Below is a small trained network, with its code and all its weights. Each question gives an input and a target symbol and asks what happens when units are switched off, that is, made to give their printed mean instead of their output.

import numpy as np


def w(rows, s, z=0):
    codes = np.array(rows[::2]) - 128.0
    scale = np.full(codes.shape[1], s)
    scale[-1] = z or s
    return codes * scale


def norm(h):
    return h / np.sqrt((h * h).mean(-1, keepdims=True) + 1e-5)


def softmax(a):
    e = np.exp(a - a.max(-1, keepdims=True))
    return e / e.sum(-1, keepdims=True)


def log_softmax(a):
    a = a - a.max(-1, keepdims=True)
    return a - np.log(np.exp(a).sum(-1, keepdims=True))


def net(x, mask):
    ids = ['γεζηθμ'.index(c) for c in x.split()]
    T = len(ids)
    res = E[ids] + P[:T]
    u = 0
    for l in range(3):
        r = norm(res)
        for j in range(2):
            rows = slice(4 * j, 4 * j + 4)
            q, k, v = (r @ M[l][rows].T for M in (Q, K, V))
            z = softmax(np.where(np.tri(T) > 0, q @ k.T / 4**0.5, -1e9)) @ v
            o = O[l][rows]
            res = res + np.where(mask[u + j], z, o[:, -1]) @ o[:, :-1]
        u += 2
    return log_softmax(norm(res)[-1] @ U[:, :-1].T + U[:, -1])


Q, K, V, O = {}, {}, {}, {}
E = w([
[153,92,81],'γ',
[161,108,73],'ε',
[183,119,42],'ζ',
[146,156,53],'η',
[49,88,89],'θ',
[189,117,247],'μ',
],0.011)
P = w([
[143,31,4],'0',
[129,81,11],'1',
[87,103,36],'2',
[129,119,132],'3',
[103,136,184],'4',
[122,155,197],'5',
[139,122,231],'6',
],0.0041)
Q[0] = w([
[117,98,55],'L0H0',
[120,171,250],'L0H0',
[156,83,133],'L0H0',
[127,53,77],'L0H0',
[160,115,107],'L0H1',
[72,166,176],'L0H1',
[94,107,118],'L0H1',
[173,149,126],'L0H1',
],0.019)
K[0] = w([
[141,162,244],'L0H0',
[121,75,24],'L0H0',
[90,189,120],'L0H0',
[103,214,229],'L0H0',
[106,225,106],'L0H1',
[196,31,166],'L0H1',
[167,135,116],'L0H1',
[99,156,137],'L0H1',
],0.012)
V[0] = w([
[254,135,117],'L0H0',
[201,62,120],'L0H0',
[14,215,67],'L0H0',
[9,197,90],'L0H0',
[195,169,122],'L0H1',
[76,74,234],'L0H1',
[59,7,167],'L0H1',
[201,169,162],'L0H1',
],0.0057)
O[0] = w([
[191,106,151,167],'L0H0',
[174,86,150,168],'L0H0',
[105,255,72,125],'L0H0',
[68,234,79,110],'L0H0',
[123,135,125,144],'L0H1',
[130,123,84,1],'L0H1',
[122,47,112,83],'L0H1',
[91,197,79,99],'L0H1',
],0.0057,0.0064)
Q[1] = w([
[116,145,67],'L1H0',
[191,96,253],'L1H0',
[113,112,130],'L1H0',
[137,92,200],'L1H0',
[171,155,159],'L1H1',
[143,195,47],'L1H1',
[98,143,41],'L1H1',
[68,145,102],'L1H1',
],0.017)
K[1] = w([
[60,148,59],'L1H0',
[234,136,213],'L1H0',
[119,74,110],'L1H0',
[219,94,196],'L1H0',
[212,146,218],'L1H1',
[79,224,187],'L1H1',
[54,181,117],'L1H1',
[2,119,157],'L1H1',
],0.0093)
V[1] = w([
[16,44,225],'L1H0',
[105,150,4],'L1H0',
[169,142,36],'L1H0',
[127,159,254],'L1H0',
[176,200,76],'L1H1',
[3,33,185],'L1H1',
[40,48,164],'L1H1',
[156,114,3],'L1H1',
],0.007)
O[1] = w([
[50,2,11,20],'L1H0',
[135,204,165,185],'L1H0',
[200,237,168,202],'L1H0',
[80,49,132,52],'L1H0',
[110,154,203,197],'L1H1',
[106,95,6,11],'L1H1',
[125,109,37,50],'L1H1',
[91,181,203,254],'L1H1',
],0.0064,0.0052)
Q[2] = w([
[165,186,150],'L2H0',
[94,107,149],'L2H0',
[172,112,110],'L2H0',
[107,94,124],'L2H0',
[156,245,154],'L2H1',
[171,125,212],'L2H1',
[108,161,46],'L2H1',
[118,182,15],'L2H1',
],0.011)
K[2] = w([
[153,167,106],'L2H0',
[131,112,95],'L2H0',
[178,126,136],'L2H0',
[117,102,138],'L2H0',
[9,148,135],'L2H1',
[107,180,173],'L2H1',
[117,100,50],'L2H1',
[27,68,8],'L2H1',
],0.014)
V[2] = w([
[55,157,29],'L2H0',
[145,208,113],'L2H0',
[84,61,103],'L2H0',
[142,204,143],'L2H0',
[126,137,126],'L2H1',
[150,103,198],'L2H1',
[95,159,10],'L2H1',
[205,187,32],'L2H1',
],0.011)
O[2] = w([
[225,135,160,3],'L2H0',
[183,86,57,184],'L2H0',
[126,166,254,24],'L2H0',
[139,113,81,203],'L2H0',
[124,124,122,136],'L2H1',
[215,138,168,170],'L2H1',
[44,114,104,47],'L2H1',
[105,69,124,197],'L2H1',
],0.0084,0.0057)
U = w([
[146,41,172,170],'γ',
[64,152,65,208],'ε',
[238,66,49,2],'ζ',
[158,239,190,178],'η',
[88,137,196,97],'θ',
[247,107,92,9],'μ',
],0.012,0.0053)

Each question gives the input, a string of symbols that net reads in full, and the target symbol t.
The units are the heads (4 rows each of Q, K, V and O). Each row of codes is followed by its name. A weight is (code - 128) times the scale printed after its matrix; where a second scale follows, it is the last column's (O and U).
mask holds one flag per head, layer by layer. A switched-off head (its flag False) gives its mean, the last column of its rows in O, instead of its output. The means were averaged over made-up inputs and are rounded, as every weight is.
A unit's drop is (log p(t) with every unit on - log p(t) with that unit switched off) / (log p(t) with every unit on - log p(t) with every unit switched off).
The circuit of an input: a set's keep is (log p(t) with only the set's units on - log p(t) with every unit switched off) / (log p(t) with every unit on - log p(t) with every unit switched off). Starting from all 6 units, units are removed one at a time, each time the one whose removal leaves the highest keep (on an exact tie, the one counted first), for as long as the keep stays at least 0.8.
units of the circuit, in order: the units of the circuit, biggest drop first
unit that matters most: the unit with the biggest drop
which heads matter: for each layer, one digit per head in row order, 1 if its drop is at least 0.15 and else 0, layers parted by /
drop when u is switched off: that unit's drop, to one decimal
input μ ζ θ γ η, target γ: which heads matter : 10 / 11 / 10
input γ ε γ, target ζ: which heads matter : 00 / 01 / 00
input ε η γ θ η, target ε: units of the circuit, in order : (L0H0, L2H1, L1H1)
input η η η θ, target ε: unit that matters most : L0H0
input θ η η, target ε: units of the circuit, in order : (L2H1, L1H1)
input μ θ γ η ε θ, target γ: which heads matter : 10 / 01 / 10
input η η θ γ μ ζ γ, target γ: which heads matter : 00 / 10 / 10
input ζ η η γ θ ε, target ε: units of the circuit, in order : (L0H0, L1H1)
input ε ε ζ γ γ ε, target ζ: which heads matter : 00 / 00 / 01
input μ ε η ζ, target γ: units of the circuit, in order : (L0H0, L2H0)
input μ η γ η ζ γ, target γ: which heads matter : 10 / 11 / 10
input η μ η η θ, target γ: which heads matter : 10 / 00 / 00
input η ε ε η γ μ, target γ: which heads matter : 00 / 10 / 00
input ε μ ε θ η ε, target γ: units of the circuit, in order : (L1H0)
input μ η ζ ζ ε η, target γ: drop when L0H0 is switched off : 0.9
input ε ε γ, target ζ: drop when L2H1 is switched off : 0.1
input ε ε ε θ γ, target ε: drop when L0H0 is switched off : 0.8
input μ ζ η ε ζ, target γ: drop when L0H0 is switched off : 1.0
